Each row has a class, written after it.
[-450  -29  168 -363   15   62  112   11 -198  107  -93  137  268 -360
 -280   48   32 -138  283  109   51  -35 -160   52   -4 -112  207 -163
 -103  120   91 -230  -61  169  -90  169 -459]  z_108
[ -71 -459  247 -327  105  141  208 -209  262 -239  224 -157 -221 -439
 -178   86  606  -45  465  237  -98 -240  -18 -496  -42   78 -150 -139
    5  412  -54   35  355 -102   28   68 -416]  z_413
[-238  -55 -281  -95   12  150  284  180 -137  321  -98  129  282   52
  139 -331  -90 -129 -176  232 -104   12  224   78 -123 -131 -139   41
  122  -42  -99 -144  -86  132  -60   43 -191]  z_414
[ -36 -193   85 -250 -207 -131   74 -105 -159  150  184 -107  -25  -57
   -6   91  -20 -133   96  -28   14 -151  435   79  102  115  -68 -138
  -77  187  246   76   81  -43  215  148   -3]  z_484
[ 296  244  -67  343  -55   28  -84  225 -202  113  -61    5  184   47
  -41  111 -142  284   82   53 -108  104 -119  194 -178  121  -46   44
  152 -250    7  127 -209  -60 -417 -203    2]  z_243
[-414 -113  150 -178   -7 -118  131 -168   72  369  -95  139   86 -170
   42   -6  -65  117  -64  193   84 -390  158  -64 -135  184  -46 -115
  -66  -31 -187  -93   12   22  -39 -198  -92]  z_555
[-176  280  899 -237   47  -70  -63  -46  247  -47   64  112   53 -220
 -464   68  169  200  227  234   14   15 -352   82   38  -36 -260 -272
  -53  223  -87  -80   59  -62    3  -74 -245]  z_484
[-454  -87  205 -124   90  -19  425  -65  259   12 -172  268 -224  444
  -94  475  287 -101 -383   97  -42   91  233 -226 -250   36  -26   63
  -53  124  -62  101  224  130  -94   21 -257]  z_475
[  83 -313 -476  262  260  148  -10 -328 -205 -189   -2  163 -211   91
  117 -388  -14  245  215   54   65    5   84 -289  111   34  -19   36
  540   47 -250   26  124  -85   99  356  123]  z_577
[ 146   58   19  124    9 -160 -134 -138  -33  -97  281  445  -29  338
  -61 -141  -92  209 -181 -166   -5 -301  156  257   55   28  -82  121
  -89  149  -43  322  347 -314   97 -136  407]  z_716
[ 295   90  -89    0  -70 -253  -79  -90 -246 -204 -283  -55 -219    2
  -11  111  -54  134  121 -144  130    4  109    1    0  241   39   -1
 -158 -115  -54  172  126  -74 -262   28  210]  z_555
[ 101  144  466 -386   38 -168 -241   79   44   18 -105  193   13  134
   38    1 -206  273  -82   42  181   15  -82   35   66   -2   32  223
  105   64 -278  -94  -50 -161  137 -197  196]  z_484
[-180  132  220 -551 -173  -83 -241   -3  250  106   21  207 -250 -152
   51 -157 -390  127   -9   -5  279 -237  -82  277 -273   83  135   55
  -56  -51   43 -322  -27  122  296  -47  151]  z_413
[ 148 -146   75   -1  162  -15 -445   -8   80 -101  -44 -277   85 -430
  -22 -226    0 -141  333  192  185 -201 -263  142  363  -13 -129 -245
  278  158   33 -216 -146  118  436  110  -36]  z_577
[ -90 -146  130  225  113 -130 -236 -311   44    1   89  -99  -76  -84
  -27 -204 -114   78   13 -182  200 -499  178   20  233   37  106  -49
  -38  205   60 -142   64 -126  297   40  624]  z_414
[ -35  -87  271 -350  -98 -213  -33  -19 -164  -62  306  167  -32  140
  -32  235 -253  125   17 -131   62 -280  180  186  -10   45  190 -117
  183  275  123  -56   25  -24  106   80 -127]  z_555
[  84 -253 -324    2 -185 -323 -140  180  -98  -40 -255  283 -293   69
  134  -14 -276 -374 -241  120   14 -188  529  210  -33   55   12   70
  -70  -18   -3  273   82  -61  172   25  371]  z_19
[ -34  178  225   10  -95 -178    9 -172  168  -80 -249  185 -124    4
  126  -48 -113  142 -244    4   40 -180   23  -16 -159  175   -8   88
  125   41 -109 -138  192  -61 -100  -45  263]  z_243
[  28 -155  123 -239 -179   -4  156   49   39  128  -61   84 -222   88
 -147   69 -126  163  160  209  -84   -8  176   20 -461  260 -109  -38
   45 -112  126   72  -59  124 -106   31 -455]  z_243
[-137  105  201 -453   32  163  359 -152   -1  -47  281  -57  218  122
  237 -161   34 -119  -39  -77  133   18  128 -334  354  -45  100 -101
  251   79 -112 -176   19    1  138  122 -149]  z_577
[-156 -348 -352  189  141  121  229  -89   47 -159 -157   52  -97 -335
 -268 -188  360 -182   39  -70   31   89  -44 -249 -134  -63 -162  -69
   12  197   72 -138  102  219  -26  428 -155]  z_19
[-122 -221  139  236  344 -123  353 -424  229 -146  341 -214 -366  353
  320  -32  282   28   60  -52  280  -44  366 -272    2  299   -3  112
  118  188  -39  234  420  180  241  237  -48]  z_716
[  77  -94  345 -570  -83 -201  -95  -19 -413  -78  435  -88   25 -342
 -110   92  -92  210  383  187  229    7  127   70 -195   68  140 -258
  -32  160 -163  -68 -153 -158   86  245  -85]  z_108
[ 166 -231   64   16  -99 -328   71 -208  101  303  208   56  111   69
   -5  121  -38  131 -226  -84  -16 -119  216   -4 -102  255   62   59
 -265  -35   -2  132  -11  -29  -99 -213  237]  z_716
[-240 -240  120 -289 -109   52   83  -41 -115 -176   84  121  -28 -145
 -270  -68  281  -65  124  -55   13  -59  100 -128 -129 -155  113  -56
 -165  121  140   -7   44  -54   33  241  -95]  z_577
[-110  212  338   71   46  184  -94  -30  394   -9  144   41  291 -250
 -336  -35 -320  189 -174    4   53 -143 -180   71   85 -114  113 -170
   36 -167   -4 -410 -539   45  271  -95  213]  z_414
[ -23 -181   26   64  123  124   95 -202 -242 -279  -49   21   -7 -119
 -151  -83  194    5  332   84 -164  -83   48 -130  224 -100 -199 -303
   53  447 -123   -8  142  -87  -76  373  -33]  z_414
[  16 -212   12 -231  139  170 -334   95 -171   39  215 -457   -9 -226
  -27 -109  166   87  658  119  113  -85   -3  -24  236 -102 -215 -173
  198   78  -22 -132    7    9  236   58 -185]  z_484
[-282  -51  149   97    7   -6   40  140 -107  364  -94 -140  -22 -121
   82 -311  190 -188   61  300   36   94  409 -186   42   10 -525   -8
  228  101   45   57  195  -98   84   69   -7]  z_108
[ 109 -110   52   62  238  -90   66 -606  283 -355  -41 -177 -280   30
  155   89  198  313   17 -121  181   81   21 -375   28  415  -15  137
  283   95   10  -94  368  148  287  275 -189]  z_475
[ -61  -18 -639  186  101   26  -37  252 -207  344 -139 -131  193  110
  -49 -255   -9   23  -59 -320  136 -175   12   49  118 -146  172   25
 -192 -189  109  -16  -51  230 -242 -166  276]  z_413
[ 186   91 -338  169    1  114  -92  106 -147 -126 -392 -115 -101  -68
   -8 -243  109 -165 -102   -8   82   38 -310  -73   48  -16   20   89
   70 -187   17  -10  -15  -16  -44  -45 -217]  z_413
[  52 -217  -47  238    4  -46 -147  -51  143 -211 -366 -121 -482  103
  103  124    9   89   27  187  -67  269  266 -121 -180   -5 -212  216
   82  -91   -7  128   32   29  209   77 -347]  z_475
[-285 -254 -150 -162 -127  116  627 -202   61 -157 -139  303   29 -204
 -321  285  131 -170  -79  -46 -231 -133  284 -246 -294   92  -26    4
 -236   99  150 -116  210 -101 -221   89 -410]  z_484
[ -91  -27 -120   66  170   -3  234 -212   30  -77  113   47   52  -52
  413 -320    2  136  -31    1  152 -284  266 -259   76  296  -87   99
  522    7 -248 -104  303   63   88  139    3]  z_475
[ 256  -85 -460 -162   50 -206  141  353 -370   25 -323  -45 -248  115
   29 -208   92  191  268   69  -32    3  348 -133 -289  217  -49  214
  -48   -8  -64  336  474   66 -343  -15 -145]  z_484
[  19 -127 -165 -295  250 -135 -255   49 -195 -188  308 -227  113 -366
  -22  -56  290  -68  304   92  292  -65 -447  107   -2 -174  270 -323
  111  258  -45 -103  104  108   76  222  187]  z_243
[ -23 -311  -60 -375  -11 -136   16  -91   72  -16 -118  170 -284 -342
  -39  281  -12  -47  -16  133  132    4   53  -38 -271  199  -66  -28
  -20   -9 -247 -155  -97  343  204  163 -522]  z_993
[-144 -162   50  514  266   91  -72 -293  168  148   36 -219 -246   31
  -72   15  143    7   67  -54  126  -26  -53 -139   90  100 -137 -108
   45  233  -11  -13  -12   89  251  220  166]  z_475
[-399  172  184 -196  -27  170  139  129  211  -25   14 -297  234 -139
  -82  118 -106 -236  -72   15   46  119  179 -124   74  -73 -157 -266
 -123  -59  337 -405 -140   60  298    7 -160]  z_413
[ -29  332  129 -274 -149  157 -256  214  112   17 -530  327  -40 -261
 -104  -81  -20  436   31  272   89 -107 -461  306 -306  -45 -347 -196
   18  137  -79 -100 -181   28 -182  -22  209]  z_19
[ 120 -108  -56  147  216  -69 -263 -315   18   10   36   86 -281  186
   45 -259 -101  307  -13 -188  294 -212  -99  -34   76  164   36   30
  111   72 -128   43   10   12  214  111  568]  z_414
[ -24 -288 -324  171  -98   44  212  214 -196  276  125   -7 -409   96
   78 -239 -318 -369   -3  293 -143   53  659 -113  -50   27 -194  -79
  312   25  -57  137  -42   18  287  211 -354]  z_413
[ -60   16  439   14   20 -121 -161   26  206  346  -95 -355  244 -217
   38   31  117  248  118  309  -13  109  116 -110  -39  262 -207   40
  123 -148  -76 -235  -89  130  -39 -184  -64]  z_19
[ -23 -259 -236  164   53 -132 -100 -128  -63  107  231  -25 -272  428
  298 -102 -136   77  -96 -355   17 -255  384   71  162   -7   32   -6
  130  402   14  107  177  244  292  303  264]  z_475
[ 138  140   10  285  176  109  213 -366 -183 -432   81  -62 -284  134
  -55 -265  257  161  298 -131  207  -62 -110  -66  173   76  -64 -140
  342  242   11   43  390  -43 -156  442   -4]  z_716
[  10 -201 -169   31  -94 -178  243   49  -42 -294 -234  500   36   70
 -255  291    9 -270 -177  -86 -248  127  -21  -63  -43  -70  160   30
 -222  -42  136  258   52  -56 -385  -68 -186]  z_413
[ 109   -6 -176   12   51  -39 -285 -156 -214 -163  123  -98 -171  -70
  -93 -381 -114 -117  138   15  119 -284  233  184  394  -92 -256 -288
   33  -12 -154    2  142  -58  435  125    9]  z_414
[ 106   91  457 -328    7 -227   20   37    7 -140  -90  -74 -265  314
  105  198  217   20 -115  146  236   11  319   87    6   54 -111  132
  -70  232 -201  125  250  -32  119   19   39]  z_716
[-142 -109  -65 -495 -139  -11  239 -218 -102 -131  404   -1  286 -565
 -174  254  172  -31   19 -285  141 -254 -126  -39  -51   38  144 -405
 -139  209  114 -420  -59  115  -86  204  -89]  z_413
[-116  123  -88  109   76  -89 -481  -36  157  -28 -194   37  -98 -384
 -496   61   94 -153   65   88   -7  145 -605  232  155 -311  -62 -303
 -220 -178  -78 -127  -31   87   70 -144  -26]  z_484
[ -46 -342  -73   23   34  234  319   47  -82 -203   64  -87   46 -237
 -172 -238  661 -154  204  253 -155   49  150 -395 -194  -35 -287   53
  117  -10  -22  127  250 -160 -191  200 -366]  z_993
[ 201   83 -147  168  -31    1 -266 -203   15 -308 -289  325    8  -95
 -201  181 -103  235   10 -145 -100   24 -398   73  173 -156  186   74
  -84 -165  -96   -7  -56 -136 -240 -194   63]  z_716
[ -83  181   17  192  -43   -1  -70 -647  -37 -272 -351   55 -289   11
  246  272 -100  426 -146 -337  207 -577  -37  -58  249  193  -62 -207
   10  277 -166 -220  127 -132   -6  -16  247]  z_413
[ 155 -143  125 -244  -39 -310 -134  109 -524  -82  232 -116  207 -127
  473   38 -111   -5  267  259  132 -301  325   56  211  170  105 -188
  403  210 -205   73   51 -250  -69   26  224]  z_19
[  96   -2  -64  179 -135 -183   47   29   58 -145 -352  262 -272  240
  -10  146  -35   87 -361   85 -106  -43  340    6  -85    3  -49  151
  -18  -89  -90  343   78  -75  -31 -103  -47]  z_475
[ 186   93 -199  109  -75  209  219  203 -410  -87 -205 -193  -22  234
  275  114  131    7  230  -51   -1  -35  194  -52 -128  259   68  259
  -25 -160  157  404   48 -148 -340  -55 -217]  z_555
[  63  111  435  -54  -55  -26   25   70   99  -17 -190  -44 -103   -1
  133   88 -135   89   51  140   35    1  211  -53  -42  275  -56  147
  206  128  102  -28  -12   41  149  105  -93]  z_993
[ 196   15 -316   30   69  158  234 -308 -332 -413 -137  -53 -154  100
  -50   65  452  102   90 -246  155  -29  149 -236  154   63 -151   64
 -125    4   -2  273  370 -187 -114  156 -229]  z_993
[-435  191   -3 -644   -4  157  325   35  -97   56 -124 -222   96 -106
   99  297  240 -122  132  218  123  293  291  -80 -248   23  -11  -21
 -205 -141 -138 -289  182  239  -52  132 -410]  z_243
[-109 -685 -277 -397   68 -291  466 -176  162  170  421 -162   37    3
 -166  338  310 -485 -119 -101   -6  -75  430 -313 -142  151  226  -25
 -296   46  215   41  270  202  -28  -10 -295]  z_108
[-260   30 -213  189   96  223  108  -52  362  209  -42 -129  367 -323
 -174 -111   77  -20 -241  -67   88 -216 -184 -135  -89  126 -119 -154
 -188 -361  -52 -406 -277  176  -24 -201  159]  z_413
[-193  -93  -85 -314  -51  186  -25  261 -394   35 -135  -27  177 -313
  -60 -279   62 -193  386  132  200 -124   68   76  -52  -64 -109  -34
   60  -75   78 -125  -77  -46  -74  171 -118]  z_108
[-170   33 -230 -205  126  436  400  125  173  -16  -58  274   -9 -276
 -124  117   53  -83  -87  196   11   11    2 -118 -297   22 -237  -16
  174  100 -296 -302 -134  163  103  152 -442]  z_577
[  44  208 -389 -192  147  428  -91  137 -282 -283   53 -290  189 -351
 -520   17   29  247  607 -226   50  112 -232  -18  223 -315  -88 -406
 -143   -9   68 -404  -90   76 -114  174 -276]  z_413
[ 122 -189 -155   41  153  140  148 -181 -134 -401  247   41 -286  131
  -25  -10  228 -105   22  -75  116  -22   13   12 -108   39  -67  -55
  259  398  -84   29  176  -41  190  565   22]  z_555
[  87 -342   96  -26   17 -200  -19  211  257  103  172   -5  -60   36
  215 -318  -49 -438  -20   80   40   -6  139 -108   46  108 -100  131
   89  -53  187  354    5    2  231  -87  107]  z_555
[ 107 -263  295  307  339   -9   -1 -446  239 -196  243 -257 -232  -29
   94 -125   26  -86  333  -65  132   31 -168 -302  326  200  -16 -118
  258  270   88   13   22   80  295  262   23]  z_414
[ 255   81 -387  576 -114  -74  -93 -300 -146   23  -12  185 -231  440
  145  -64 -381  158 -302 -306 -192 -181  263   42  172  133   72   37
  164   39   50  158  123 -215    3    8  452]  z_577
[ -17  312  247  -12  -53  177   77 -333  109  -59   17  337 -255  269
   79   94 -219  264 -154 -218   96  -64 -176   74  -45  165   58   31
  168  203  -51 -107    5    4   59  242  191]  z_993
[ -35  297   46 -146    0  -37 -152   12  -15   -8 -308 -164   17   65
 -173  323    7  258   65 -176  247 -168 -101  123   28   79  142  -95
 -316 -262   26  -63  -81   55 -263 -248  260]  z_555
[ -69  350 -328  104 -155  -31 -191 -200  -18   60 -389  459  -79 -259
  -58  220 -374   44 -371   43   99   31 -164  359  -55   51  -36  -19
   23 -260  -93 -235  -77   -3   72  -95  100]  z_716
[  78   50 -301  287   30  464  442 -149  291 -192  201  -78  109  113
 -254   55  158 -265 -222 -289 -187  263  -85 -235   22  -64  -84    0
  -46 -169  264 -118  -74   41   -5  168 -264]  z_993
[ -96 -316   44  165  -18 -227 -133 -180   82  214  165 -253 -359  170
  338  110  -84    1 -101  -24   68 -176  618 -191   28  263  -77   48
  101  135   56   78  141   16  407   14  193]  z_19
[ 247  -90 -157  -49  -34   -6  -23  141   88  179   51 -210   23  -34
   19   34  136  -61  -32 -162  -81  115   36 -294   68  121   30   48
   53   42  147   82   29  117  -46  -21  231]  z_243
[  63 -180 -229   91  -13 -280 -265 -420 -276 -595 -154  -44 -148 -303
  192  218 -207  -46  150 -227  168 -214  120  -21  243   26   90 -205
  -78  -39  -59  -82   87 -152  151   90   51]  z_243
[-222   37  446 -592 -152   -1  213   -4  199  -34  207  430   63 -446
 -304  -39 -460   25   77  224   51 -253  172   42 -108  -29   47 -132
   25  -34 -211 -388 -150  -43  220  -83 -502]  z_716
[ 238 -237  201   63  -52  -13  213   55  368   61  120  125  -58  213
  -38 -127  238 -193 -183  -29 -172  331    0 -345 -197  205 -170  354
 -105 -122  158  383   52  -93  -78 -149 -114]  z_19
[-127 -168  -34 -227   52  336  384  139   93  -46   14  -15   62 -140
  -51   -6  360 -358  177  393 -245  288 -100 -397 -170  -17   15   11
  144  -51   44   56   43  -60 -216   83 -266]  z_414
